Below is a small trained network, with its code and all its weights. Each question gives an input and a class and asks what happens when units are switched off, that is, made to give their printed mean instead of their output.

import numpy as np


def w(rows, s, z=0):
    codes = np.array(rows[::2]) - 128.0
    scale = np.full(codes.shape[1], s)
    scale[-1] = z or s
    return codes * scale


def f(y):
    return np.maximum(y, 0)


def log_softmax(a):
    a = a - a.max(-1, keepdims=True)
    return a - np.log(np.exp(a).sum(-1, keepdims=True))


def net(x, mask):
    res = np.array(x, float).reshape(1, 2) / 4 @ E
    y = f(res @ A[0][:, :-1].T + A[0][:, -1])
    res = res + np.where(mask, y, B[0][:, -1]) @ B[0][:, :-1]
    return log_softmax(res[-1] @ U[:, :-1].T + U[:, -1])


A, B = {}, {}
E = w([
[205,64,243,212],'x0',
[87,130,49,254],'x1',
],0.0095)
A[0] = w([
[91,166,85,64,73],'N0',
[48,245,74,114,86],'N1',
[54,131,63,250,25],'N2',
[207,83,175,197,222],'N3',
[85,154,32,86,253],'N4',
[89,27,55,152,66],'N5',
[198,132,161,14,142],'N6',
],0.013,0.0043)
B[0] = w([
[161,5,109,105,193],'N0',
[211,88,123,91,227],'N1',
[99,48,178,129,231],'N2',
[226,142,123,72,241],'N3',
[172,103,86,134,246],'N4',
[70,98,190,189,171],'N5',
[87,102,193,241,223],'N6',
],0.011,0.013)
U = w([
[228,103,122,99,90],'0',
[30,39,204,225,99],'1',
[157,131,88,171,254],'2',
[50,192,97,89,62],'3',
[9,179,78,125,67],'4',
[51,254,38,145,61],'5',
],0.0092)

Each question gives the input, the list of numbers given to net, and the class t.
The units are the neurons (one row each of A and B). Each row of codes is followed by its name. A weight is (code - 128) times the scale printed after its matrix; where a second scale follows, it is the last column's (A, B and U).
mask holds one flag per neuron, in row order. A switched-off neuron (its flag False) gives its mean, the last column of its row in B, instead of its output. The means were averaged over made-up inputs and are rounded, as every weight is.
A unit's drop is (log p(t) with every unit on - log p(t) with that unit switched off) / (log p(t) with every unit on - log p(t) with every unit switched off).
The circuit of an input: a set's keep is (log p(t) with only the set's units on - log p(t) with every unit switched off) / (log p(t) with every unit on - log p(t) with every unit switched off). Starting from all 7 units, units are removed one at a time, each time the one whose removal leaves the highest keep (on an exact tie, the one counted first), for as long as the keep stays at least 0.8.
circuit, biggest first: the units of the circuit, biggest drop first
most important unit: the unit with the biggest drop
k most important neurons: the k neurons with the biggest drops, biggest first
drop of u: that unit's drop, to one decimal
input [1,-2], class 2: 3 most important neurons : N2, N5, N0
input [3,-2], class 2: circuit, biggest first : N1, N2
input [-8,3], class 0: most important unit : N1
input [0,-4], class 1: 2 most important neurons : N6, N3
input [3,-3], class 2: circuit, biggest first : N2, N1
input [1,0], class 2: 4 most important neurons : N1, N2, N0, N3
input [7,6], class 0: 2 most important neurons : N3, N6
input [-3,6], class 1: 2 most important neurons : N2, N3
input [2,-1], class 2: 4 most important neurons : N1, N2, N0, N4
input [-6,5], class 0: 4 most important neurons : N1, N6, N4, N0
input [-8,6], class 0: 3 most important neurons : N1, N4, N6
input [2,-5], class 1: 3 most important neurons : N6, N1, N4
input [-4,-8], class 1: drop of N6 : 0.9
input [7,1], class 0: drop of N3 : 0.5
input [1,-7], class 1: drop of N6 : 0.4
input [8,5], class 0: most important neuron : N3
input [4,4], class 0: 2 most important neurons : N3, N6
